Here is a tiny trained network, its code and every weight. The questions are about switching its units off for an input and a class, where a switched-off unit gives its printed mean instead of its output.

import numpy as np


def w(rows, s, z=0):
    codes = np.array(rows[::2]) - 128.0
    scale = np.full(codes.shape[1], s)
    scale[-1] = z or s
    return codes * scale


def f(y):
    return np.maximum(y, 0)


def log_softmax(a):
    a = a - a.max(-1, keepdims=True)
    return a - np.log(np.exp(a).sum(-1, keepdims=True))


def net(x, mask):
    res = np.array(x, float).reshape(1, 6) / 4 @ E
    y = f(res @ A[0][:, :-1].T + A[0][:, -1])
    res = res + np.where(mask, y, B[0][:, -1]) @ B[0][:, :-1]
    return log_softmax(res[-1] @ U[:, :-1].T + U[:, -1])


A, B = {}, {}
E = w([
[235,102,101,208,162,190,172,133,149,156],'x0',
[127,125,121,128,128,128,123,131,126,127],'x1',
[144,10,150,66,122,76,168,164,208,109],'x2',
[158,171,114,67,66,223,91,125,220,104],'x3',
[132,126,129,123,129,130,122,129,125,130],'x4',
[130,130,125,128,126,123,130,124,130,131],'x5',
],0.012)
A[0] = w([
[158,141,123,225,174,154,132,96,59,166,133],'N0',
[155,150,123,205,180,145,159,111,78,165,126],'N1',
[111,233,122,137,127,176,82,112,98,136,143],'N2',
[89,106,127,2,69,115,77,136,192,109,106],'N3',
[95,218,101,133,96,184,70,87,71,113,65],'N4',
[93,77,135,160,172,18,163,126,71,139,172],'N5',
[74,60,161,136,188,11,158,159,59,131,46],'N6',
[194,101,117,152,151,172,179,126,150,149,105],'N7',
[119,119,123,133,157,132,105,121,138,119,121],'N8',
[149,138,129,148,110,170,104,105,149,118,59],'N9',
[139,59,132,100,140,102,179,167,165,139,87],'N10',
[76,200,132,119,115,121,75,132,77,112,153],'N11',
[102,210,110,128,119,160,73,100,103,133,64],'N12',
[132,133,148,133,113,123,131,118,121,128,117],'N13',
[213,91,95,164,151,188,163,164,190,135,7],'N14',
[113,79,141,31,63,128,101,126,200,88,96],'N15',
[36,174,181,94,107,65,86,108,50,105,54],'N16',
[182,46,175,128,163,75,189,187,171,116,13],'N17',
[193,126,108,152,133,195,144,120,185,140,107],'N18',
[182,179,99,130,75,215,94,125,177,107,6],'N19',
[143,126,92,213,171,131,150,108,48,186,138],'N20',
],0.0084,0.013)
B[0] = w([
[151,175,123,195,175,99,150,164,116,99,225],'N0',
[147,166,134,174,162,104,131,159,111,99,206],'N1',
[106,75,112,116,97,155,107,90,121,156,244],'N2',
[151,150,192,132,154,84,174,165,155,96,229],'N3',
[104,77,174,59,74,120,139,133,182,136,218],'N4',
[130,100,97,122,97,187,79,74,111,165,250],'N5',
[80,47,194,39,56,121,164,123,211,139,208],'N6',
[109,99,130,110,94,149,100,103,120,152,177],'N7',
[136,128,128,128,125,134,133,123,131,124,128],'N8',
[132,141,120,145,142,134,117,113,103,144,142],'N9',
[109,112,109,136,118,153,95,97,111,158,172],'N10',
[137,88,118,108,112,158,106,98,130,163,234],'N11',
[118,78,169,80,92,123,152,132,182,123,190],'N12',
[125,120,125,124,138,122,123,135,124,129,129],'N13',
[55,54,186,9,48,101,159,125,211,126,164],'N14',
[139,157,185,135,154,87,184,165,155,89,214],'N15',
[160,143,56,199,151,195,75,88,71,162,216],'N16',
[155,150,47,190,150,201,67,79,43,166,167],'N17',
[102,89,99,119,110,163,99,84,108,166,189],'N18',
[146,130,58,199,163,185,74,85,65,156,178],'N19',
[153,177,124,195,179,92,146,164,112,103,226],'N20',
],0.012,0.013)
U = w([
[135,123,16,166,151,186,79,86,42,171,127],'0',
[97,71,185,4,78,118,152,115,212,143,221],'1',
[148,253,162,165,230,1,227,241,129,49,2],'2',
],0.0099,0.0022)

Each question gives the input, the list of numbers given to net, and the class t.
The units are the neurons (one row each of A and B). Each row of codes is followed by its name. A weight is (code - 128) times the scale printed after its matrix; where a second scale follows, it is the last column's (A, B and U).
mask holds one flag per neuron, in row order. A switched-off neuron (its flag False) gives its mean, the last column of its row in B, instead of its output. The means were averaged over made-up inputs and are rounded, as every weight is.
A unit's drop is (log p(t) with every unit on - log p(t) with that unit switched off) / (log p(t) with every unit on - log p(t) with every unit switched off).
The circuit of an input: a set's keep is (log p(t) with only the set's units on - log p(t) with every unit switched off) / (log p(t) with every unit on - log p(t) with every unit switched off). Starting from the 12 units with the biggest drops (on a tie, the unit counted first), units are removed one at a time, each time the one whose removal leaves the highest keep (on an exact tie, the one counted first), for as long as the keep stays at least 0.8.
units of the circuit, in order: the units of the circuit, biggest drop first
k most important neurons: the k neurons with the biggest drops, biggest first
drop when u is switched off: that unit's drop, to one decimal
input [2,-1,0,-3,-7,-2], class 2: units of the circuit, in order -> [N2, N11]
input [3,7,8,-3,1,8], class 0: units of the circuit, in order -> [N17]
input [5,-5,6,0,0,8], class 0: 3 most important neurons -> [N17, N6, N4]
input [8,-7,1,2,-1,2], class 1: 2 most important neurons -> [N14, N16]
input [0,2,-5,7,0,-8], class 1: 3 most important neurons -> [N4, N16, N12]
input [6,-6,1,4,-1,3], class 1: 3 most important neurons -> [N14, N16, N17]
input [2,1,8,-8,-1,0], class 0: 2 most important neurons -> [N17, N5]
input [0,-1,6,7,6,-3], class 2: 2 most important neurons -> [N15, N3]
input [-1,7,-6,8,-7,7], class 1: 3 most important neurons -> [N4, N12, N16]
input [-5,-5,0,-2,-1,2], class 0: 4 most important neurons -> [N16, N4, N14, N12]
input [1,-6,4,-7,6,-6], class 0: 2 most important neurons -> [N17, N5]
input [-8,6,-8,2,-6,2], class 1: 2 most important neurons -> [N4, N12]
input [0,-3,-3,2,7,-8], class 1: 3 most important neurons -> [N16, N17, N19]
input [-1,8,-2,4,-7,-8], class 1: units of the circuit, in order -> [N16]
input [1,0,6,-1,-4,-4], class 0: 2 most important neurons -> [N17, N4]
input [1,-8,-7,0,6,4], class 2: 2 most important neurons -> [N5, N0]
input [-6,-5,-1,-2,-2,-8], class 0: drop when N16 is switched off -> 3.5
input [2,8,-4,-6,-5,4], class 2: drop when N20 is switched off -> 0.1
input [2,-3,0,-6,1,4], class 2: drop when N8 is switched off -> 0.0
input [-6,7,-1,-2,-4,-4], class 0: drop when N16 is switched off -> 4.7
input [-3,2,-6,6,7,-1], class 1: units of the circuit, in order -> [N4]
